Each row has a class, written as a number after it.
[ 124 -131  119  286  -52 -241 -206  390  186  -14 -296  197 -314  118
   54  233   68  229  122  197  299  -46 -253  280   29  -92 -277 -255
  -70 -184   29   67 -417 -247]  9
[ 133 -106  -25  254 -137 -333 -134  408  200   55 -472  365 -290   25
    9  224   12  139  275  178   56   -7 -353  331   27 -231 -252 -130
 -146 -409   -6  267 -328 -574]  2
[   8 -485 -287  181 -141 -211 -202   69   88  -70  -24  341  -77 -118
  -83   99 -152 -234  455  -39  -35    6  208  324   31 -310 -164  -63
 -102  137  339  108  312 -404]  2
[ 133  -85  -73  245  215 -193   11   45  386 -109 -125  309 -256 -122
 -117  120  163 -228  -50  -16  -90 -181   52  297   97 -778  -52    9
  107 -263  260  330 -287  -34]  0
[ -48  -62 -138  221  254 -231   48   47  400 -165 -200  324 -220  -84
 -136   66  176 -373  -22  -26 -118 -241  213  218  209 -790  -15  -26
   77 -136  366  239 -299  -96]  10
[  32  224 -167  346  122 -464 -421  183  -28 -203  -16  409 -147  -78
  -14  -38 -134 -378  -44 -136 -341 -232  146  196   79 -467   97 -280
 -198  320  177  104   78 -810]  8
[  90   33  124  322  -92 -308 -191  400  186  -88 -461  261 -128   80
   25  189   19  188   92    7  -19  -91 -232  181    1 -246 -307 -325
 -207 -194  305  407 -440 -370]  4
[ 164  -38   96  321    9 -206 -178  373  175  -40 -310  183 -296  130
  103  261   28  198   93  128  201  -24 -325  245   67 -243 -269 -308
  -69 -176  -40   96 -465 -304]  1
[ -93 -270 -196  295  -56 -339 -336   51   75  -35  -91  265  -91 -101
   34  179  -89 -243  294 -116  -71  -36  178  215  -78 -534  -77 -105
  -42  173  236  175  148 -417]  10
[ -10 -175  137  223  -45 -435 -229  414  210    4 -365  238 -252   68
   64  175  122  208  179  112  263  -63 -254  303   47  -57 -342 -187
 -168 -287  138  174 -410 -141]  10
[-168 -366 -287  182 -101 -280  -68   66  -32  -93  -69  185 -271  -81
  -61  120  -96 -332  253   35  -90 -146  153  117   58 -518  -19  -45
 -138  325  223  124  122 -336]  3
[-125 -444 -309  251  109 -468 -240  166   90 -121    8  160 -214  -14
    3  157   29 -256  177  -18 -201   89   52  276   24 -525  -86   22
   27  113  120  -12  -15 -413]  4
[-107 -327 -196  291  -62 -373 -320    9  170  -72  -63  269  -53  -99
   14  133  -71 -160  263 -112  -99  -62  219  248  -87 -534 -121 -130
   43  104  231  186  129 -347]  3
[ 108  179 -150  229   25 -367 -307  357 -195 -112 -149  371 -301 -192
  -56    9 -141 -353  -38  -20 -167 -134   64  310  134 -238   93 -225
 -397  240  271  244 -136 -801]  7
[ -65 -451 -329  106 -121 -272 -186  107   45  -88  -39  318  -76 -136
  -86   64 -134 -266  427  -15  -83  -21  168  307   25 -366 -183  -55
 -147  132  289  130  241 -459]  10
[-172 -187  -43  221  406 -537  100  171  323   45  -16  241 -372  -16
   60   42  292 -383   23  109  -62 -312  -77  227  231 -774  -37  139
   73 -140  143 -164 -419  -52]  6
[ 101 -130  -60  244 -109 -359 -258  397  200   30 -458  344 -231   28
   59  243  113  165  231  124   14   -2 -301  313   -2 -250 -274 -159
  -72 -402   46  280 -420 -516]  3
[ 123  -15  104  250  -61 -245 -225  291  180  -94 -483  238 -132   96
   12  196   37  157   71    2   62  -32 -191  177   15 -277 -349 -294
 -196 -149  343  416 -460 -324]  8
[ 126  -98  140  237  -70 -332 -215  326  198  -48 -448  228 -177  119
   80  198   98  208  110   20    5  -40 -287  167  -81 -198 -347 -254
 -223 -201  307  348 -400 -285]  5
[   1  164 -169  309  108 -427 -351  202   -2 -184   -4  482 -204 -111
  -20  -83 -115 -394  -84  -76 -348 -284  207  221  127 -523  115 -213
 -192  290  145   68   16 -800]  2
[ -31 -266 -226  219  -56 -302 -378   -5  127  -10  -53  290  -63 -141
   93  163  -59 -271  336 -137   -1  -16  208  222 -151 -537 -100  -65
  -91  128  257  226  134 -431]  8
[ 131 -235  -23  232  299 -235  100   54  421 -100  -89  259 -262  -99
  -67   61  170 -181  -11  -35  -67 -165   40  274  121 -711  -96   83
   69 -243  237  265 -273   73]  6
[ -10   -1  -98  230  266 -167   63   93  375 -141 -187  314 -262  -69
 -160   88  181 -334  -99   27 -204 -248  102  244  230 -828  -12  -31
   75 -155  353  312 -373 -123]  3
[  64 -138 -194  200  440 -277  -15  140  492 -122  -77  212 -235  -67
  -68   23  197 -361    0   26    3 -189   82  268  129 -683 -161   28
  117 -187  310   57 -330   52]  5
[  12  202 -117  329  136 -421 -412  199  -15 -160    6  435 -157  -95
  -46  -72 -138 -380 -101 -130 -339 -244  212  246  125 -513   60 -247
 -210  354  197  106   31 -782]  6
[  99  -39  119  293  -69 -312 -243  327  228  -75 -464  261 -130   84
   89  161   92  235   37    3   70  -92 -220  157  -23 -256 -370 -258
 -188 -220  322  397 -510 -259]  4
[ 139  144  -59  282   18 -237 -257  235 -149 -135 -127  407 -401  -83
  -72   25 -156 -314 -125    6 -247 -132   48  231  142 -398  188 -201
 -341  267  170  273  -61 -812]  2
[-141  -65  -54  277  346 -445   21  172  372   -4  -82  292 -306  -54
  -17   51  262 -326  -30   83  -11 -312   36  272  239 -779  -48   27
   92 -206  267  -75 -453  -30]  8
[ -56   -5  -72  264  264 -222   53    1  420 -192 -180  312 -217  -54
 -155   75  186 -305 -146   -1 -159 -259  214  223  263 -851  -12  -39
  126  -91  406  311 -364  -53]  0
[ 131 -164   -7  267  -85 -386 -210  378  231   26 -425  365 -206   30
   83  227  129  178  241  129   81   24 -320  344   18 -248 -258 -131
  -46 -431   43  311 -430 -533]  5
[  39 -196    4   99  278 -351  137   12  348  -87  -85  238 -280 -119
  -58   34  149 -288   -8   27   -1 -207   25  224  123 -741 -101   82
    0 -172  178  163 -310   40]  3
[ 157  196 -100  222  -13 -327 -273  289 -142 -105 -135  419 -322 -181
  -63   50 -136 -343  -21  -39 -218  -98   86  281  119 -312   86 -174
 -398  219  290  226 -114 -860]  2
[  37 -127  109  223  -73 -374 -231  375  215   14 -404  275 -250   28
   49  192  120  238  177   76  269  -40 -220  336   66 -138 -347 -227
 -156 -363  125  176 -428 -159]  3
[ -21 -436 -252  178 -141 -249 -211   86   63 -103  -32  346  -62 -122
  -42   58 -180 -202  378  -34  -28  -31  228  298   46 -346 -138 -112
 -128  160  335  113  247 -437]  6
[   2 -489 -311  106 -138 -214 -236   65   87  -72 -104  316  -45 -111
 -100   76 -135 -222  412  -29  -53   61  198  280  -25 -315 -204  -38
 -109  101  368  118  283 -447]  10
[  90  181  -35  282  -26 -254 -305  216 -187 -146 -125  409 -393 -105
  -60   27 -190 -301 -178   -7 -216 -202   96  240  162 -389  202 -297
 -317  307  154  221  -44 -715]  7
[ -11 -533 -311  116 -149 -277 -171  100   64  -81  -56  277 -133 -127
  -59   94 -100 -198  423  -23  -68   15  159  278  -30 -338 -194  -31
 -161   70  310   86  214 -369]  1
[  28 -125 -197  268  404 -243  -29  209  510 -104  -71  248 -229  -59
 -149   12  178 -325  -23   90  -28 -268   59  307  193 -701 -133  -21
  191 -209  249   82 -342   86]  7
[ -53 -439 -285  191 -135 -269 -194   74  103  -96  -80  376  -29 -106
  -97   63 -190 -222  406  -41 -139   35  210  330   64 -412 -170 -124
  -93  106  333   86  275 -600]  1
[ -39 -434 -280  205   44 -354 -215   95   59 -117  -10  201 -181  -39
  -23  146  -41 -274  216  -61 -178  107  138  296   30 -572  -98   46
  -12  188  155   57  111 -489]  6
[  62 -162  -62  239  269 -271  130   92  385  -90  -68  288 -321 -118
 -112   60  118 -286    6   17  -42 -200   60  314  154 -697  -28   56
   46 -248  139  169 -262  -29]  9
[ -77 -272 -138  278  -66 -302 -352   14  137  -36  -50  315  -53 -111
   43  140  -77 -198  236  -81  -45  -80  206  253  -73 -523  -93 -112
  -27  160  300  222   77 -403]  7
[ -48 -177  163  274  -18 -396 -156  463  247   54 -358  324 -258   39
   96  181   55  217  216  107  182  -79 -304  317   95  -92 -313 -190
 -153 -345   65  146 -398 -262]  3
[  28  195 -113  323   84 -450 -361  212  -16 -171   -5  455 -190 -100
  -23 -117 -146 -336 -180  -67 -345 -268  143  230  144 -520   81 -256
 -199  293  161  128   -6 -777]  4
[  36  192 -111  309  132 -380 -318  207  -48 -142   28  486 -229 -124
  -46  -68 -176 -434  -59  -81 -368 -237  106  262  129 -497  125 -166
 -267  275  151  112   93 -896]  9
[ -29 -475 -275  114  -67 -326 -197   43   85  -83   -6  296  -64 -103
  -23   63 -177 -265  465  -24    1   41  219  270    9 -327 -179  -12
 -157  189  341    9  263 -483]  0
[ -29 -400 -287  158 -149 -230 -240   43  108  -96  -79  399    8 -145
  -84   74 -139 -223  436  -45 -114  -29  253  303   21 -377 -142  -60
  -74   51  426  174  255 -520]  6
[  47  -61 -159  270  405 -238  -69  210  508 -116 -140  316 -224  -92
 -146   23  202 -330  -75   28  -33 -219   95  341  172 -659  -90  -22
  111 -283  335  152 -379    8]  7
[ -76 -182   27  213  -62 -454 -220  384  207   12 -333  259 -233   56
   59  172  137  167  213  133  217  -79 -270  314   80 -169 -359 -210
 -114 -304  119  122 -428 -236]  8
[ -57   37 -108  269  259 -241   37   14  394 -195 -224  287 -195  -40
 -127   83  196 -299 -147  -11 -156 -239  193  209  281 -870    1 -111
  123  -86  345  266 -385  -58]  3
[ -84 -408 -294  183   12 -448 -200  136   10 -127  -30  119 -205  -38
   13  147  -39 -252  216  -10 -203   52   59  242  -25 -504 -100  -10
  -74  177  151   32   76 -393]  1
[ 111  185 -160  156   -6 -308 -273  335 -214  -95 -145  401 -342 -196
  -52   23 -146 -411  -38  -15 -171 -127   83  332  151 -278   73 -167
 -421  244  220  262  -99 -854]  8
[  54  165 -109  280   -1 -306 -295  280 -199 -153 -127  367 -384  -90
  -76   40 -187 -342 -134   -1 -223 -153   30  234  170 -384  178 -291
 -317  286  115  219  -41 -741]  8
[-176 -143  -20  269  343 -459   68  180  330   32  -16  269 -358  -44
    7   81  292 -333  -15  115 -109 -360  -42  274  261 -805  -50   26
  178 -172  178 -130 -412  -11]  1
[ -35  -94   91  270  -47 -367 -259  476  221   35 -394  306 -226   47
   27  184  106  193  192   92  174  -95 -289  350   80 -137 -359 -244
 -134 -349  126  204 -375 -222]  10
[  45  188 -121  302  123 -365 -364  218  -33 -152   37  459 -240  -97
  -36  -69 -167 -423 -105  -66 -323 -221  108  261  131 -475  148 -195
 -243  313  125  140   38 -854]  7
[  87  156  -58  277   -2 -290 -263  234 -172 -123  -99  417 -355 -106
  -49    1 -209 -320 -145   -2 -248 -183   64  273  169 -408  168 -250
 -294  277   89  220  -24 -765]  10
[ 125  -22  106  281   -3 -348 -197  379  152  -45 -302   65 -288  185
  130  250   77  257   78  218  284  -44 -299  214   28 -241 -299 -371
  -61  -59   10    2 -538 -215]  0
[ -42 -227 -162  310  -25 -272 -303   14  157  -57  -95  302  -69 -101
   80  166  -78 -195  238 -126 -102  -85  202  189  -90 -593  -84 -105
   -8  144  237  213   85 -405]  10
[ -40   -6 -117  259  310 -233   27   23  424 -254 -227  283 -197  -12
 -155   75  179 -312 -203  -28 -207 -187  167  188  248 -835   -3  -85
  102  -67  303  285 -346  -84]  3
[  79 -104 -250  195  349 -230 -111  191  501 -122 -120  231 -139 -102
 -168   15  220 -352   27   32   19 -204  138  325  104 -647 -205  -37
  154 -223  413  215 -329   65]  10
[ -95 -391 -289  173 -145 -253 -158   47   43  -61  -91  245 -272 -100
  -64  126  -64 -300  244   21 -123  -86  186  115  -34 -535  -13  -41
 -108  249  270  197   96 -433]  3
[   0 -178 -204  199  380 -289   -3  179  478 -140 -115  259 -177  -83
 -126    4  223 -342    5   28  -18 -245  137  297  180 -661 -158  -23
  137 -239  356   74 -351  140]  10
[ 133  181  -32  281   -7 -182 -215  293 -203  -73 -105  450 -378  -93
  -44   35 -236 -378  -80   36 -250 -163   32  247  197 -456  215 -221
 -333  307  143  210  -44 -899]  10
[ 122  216 -112  270   48 -337 -268  373 -191  -88 -157  381 -351 -167
  -44   40 -133 -331  -60  -46 -211 -122   26  304  155 -258  116 -254
 -423  198  262  218 -173 -806]  6
[  67  -38   -4  257 -102 -371 -201  388  171   18 -464  395 -252   24
   80  235   77  124  195   91    5  -40 -283  296   56 -268 -220 -161
 -144 -359   38  276 -398 -564]  0
[  -8 -180  145  195  -35 -387 -191  376  176    6 -382  270 -251   36
   69  168   88  203  164  107  224  -83 -253  321   95 -123 -383 -195
 -158 -284  136  203 -438 -166]  2
[  78  -36   39  326  -13 -311 -233  412  207  -88 -522  211 -142  115
   31  199   21  192  105   31   -7  -68 -264  193    5 -227 -346 -297
 -145 -225  273  339 -464 -288]  7
[ -62 -420 -277  183   27 -388 -181  112   26 -139    9  180 -200  -79
  -24  133  -33 -239  234  -24 -187   58  117  275    1 -533  -96   35
  -60  172  200   85   76 -448]  5
[-137 -405 -204  135  -85 -301  -95    4   25  -41  -41  216 -288  -96
   12  113  -74 -287  272   22 -101 -165  202  102  -21 -570  -74    3
 -109  264  304   80   63 -320]  0
[-181 -415 -258  203  -84 -369  -81   47   34  -75  -90  174 -263  -54
    1  114  -77 -282  246   47  -97  -99  132  148   28 -516  -20 -104
  -35  265  218  122  124 -361]  5
[ 112  176 -136  188   18 -351 -276  377 -226 -115 -138  381 -341 -188
  -85   20  -84 -361  -60  -21 -225 -109   47  321  152 -257  101 -216
 -416  220  285  252 -148 -817]  10
[ 109  -30   96  341  -66 -272 -242  389  254  -41 -491  321 -117   85
   58  176   57  231  123   19   15  -95 -246  203  -16 -211 -339 -276
 -184 -274  314  409 -434 -333]  5
